Below is a small trained network, with its code and all its weights. Each question gives an input and a class and asks what happens when units are switched off, that is, made to give their printed mean instead of their output.

import numpy as np


def w(rows, s, z=0):
    codes = np.array(rows[::2]) - 128.0
    scale = np.full(codes.shape[1], s)
    scale[-1] = z or s
    return codes * scale


def f(y):
    return np.maximum(y, 0)


def log_softmax(a):
    a = a - a.max(-1, keepdims=True)
    return a - np.log(np.exp(a).sum(-1, keepdims=True))


def net(x, mask):
    res = np.array(x, float).reshape(1, 5) / 4 @ E
    y = f(res @ A[0][:, :-1].T + A[0][:, -1])
    res = res + np.where(mask, y, B[0][:, -1]) @ B[0][:, :-1]
    return log_softmax(res[-1] @ U[:, :-1].T + U[:, -1])


A, B = {}, {}
E = w([
[142,64,108,96,77,128,34,205],'x0',
[100,212,47,213,149,81,37,58],'x1',
[3,109,69,65,54,187,163,44],'x2',
[174,172,54,24,147,231,94,74],'x3',
[180,231,251,61,51,56,52,120],'x4',
],0.0073)
A[0] = w([
[112,157,101,17,138,227,125,64,187],'N0',
[47,137,45,133,125,160,107,18,237],'N1',
[183,142,139,80,143,87,42,159,251],'N2',
[72,115,219,63,37,123,135,123,177],'N3',
[140,73,101,129,177,235,223,177,166],'N4',
[234,166,128,202,159,101,64,131,160],'N5',
[57,138,94,96,144,172,149,1,165],'N6',
[157,30,91,132,149,189,145,149,221],'N7',
[244,188,253,85,114,81,94,154,235],'N8',
[44,179,98,156,132,175,149,41,171],'N9',
[60,197,88,108,143,159,143,7,150],'N10',
[98,116,170,246,161,37,153,167,188],'N11',
],0.0077,0.0029)
B[0] = w([
[175,123,84,125,117,219,138,55,226],'N0',
[160,109,31,189,119,95,120,123,230],'N1',
[144,153,140,118,120,158,89,182,201],'N2',
[108,73,135,99,26,100,132,116,190],'N3',
[152,74,116,98,193,187,207,174,220],'N4',
[130,199,116,143,216,124,89,208,202],'N5',
[193,150,34,175,87,119,191,86,215],'N6',
[122,64,85,103,163,187,150,177,204],'N7',
[177,139,255,106,126,97,77,121,248],'N8',
[153,117,88,202,116,75,161,87,203],'N9',
[213,148,89,201,69,105,138,72,211],'N10',
[53,126,138,166,212,72,122,101,214],'N11',
],0.0092,0.012)
U = w([
[115,91,184,104,79,84,108,130,115],'0',
[162,144,154,70,95,190,105,75,48],'1',
[95,112,61,129,115,152,24,172,252],'2',
[134,75,110,90,176,195,196,152,132],'3',
[45,105,107,102,61,129,167,124,69],'4',
[166,200,170,125,171,116,81,157,125],'5',
[7,113,115,180,189,94,140,114,122],'6',
[189,130,72,199,107,122,156,86,117],'7',
],0.011,0.0021)

Each question gives the input, the list of numbers given to net, and the class t.
The units are the neurons (one row each of A and B). Each row of codes is followed by its name. A weight is (code - 128) times the scale printed after its matrix; where a second scale follows, it is the last column's (A, B and U).
mask holds one flag per neuron, in row order. A switched-off neuron (its flag False) gives its mean, the last column of its row in B, instead of its output. The means were averaged over made-up inputs and are rounded, as every weight is.
A unit's drop is (log p(t) with every unit on - log p(t) with that unit switched off) / (log p(t) with every unit on - log p(t) with every unit switched off).
The circuit of an input: a set's keep is (log p(t) with only the set's units on - log p(t) with every unit switched off) / (log p(t) with every unit on - log p(t) with every unit switched off). Starting from all 12 units, units are removed one at a time, each time the one whose removal leaves the highest keep (on an exact tie, the one counted first), for as long as the keep stays at least 0.8.
circuit, biggest first: the units of the circuit, biggest drop first
k most important neurons: the k neurons with the biggest drops, biggest first
drop of u: that unit's drop, to one decimal
input [-6,-8,5,7,4], class 7: circuit, biggest first => [N6]
input [8,7,3,6,7], class 1: circuit, biggest first => [N0, N8]
input [4,2,5,-6,-3], class 6: circuit, biggest first => [N10, N0]
input [-6,-2,-5,-4,-7], class 6: 2 most important neurons => [N11, N0]
input [-5,-6,-6,8,5], class 5: 2 most important neurons => [N8, N5]
input [-4,-3,3,-6,-6], class 3: 2 most important neurons => [N4, N7]
input [1,-8,-6,-6,-2], class 3: 2 most important neurons => [N4, N7]
input [-6,-6,-5,-8,2], class 0: 2 most important neurons => [N8, N3]
input [4,3,5,-8,3], class 6: 2 most important neurons => [N11, N8]
input [-7,-5,7,-8,5], class 4: 2 most important neurons => [N3, N8]
input [-3,-1,1,0,3], class 0: drop of N4 => 0.1
input [-7,1,-5,-3,-2], class 6: drop of N11 => 0.1
input [-5,8,-8,-6,-2], class 6: drop of N11 => 0.7
input [-2,-2,-7,-8,-1], class 6: circuit, biggest first => [N11]
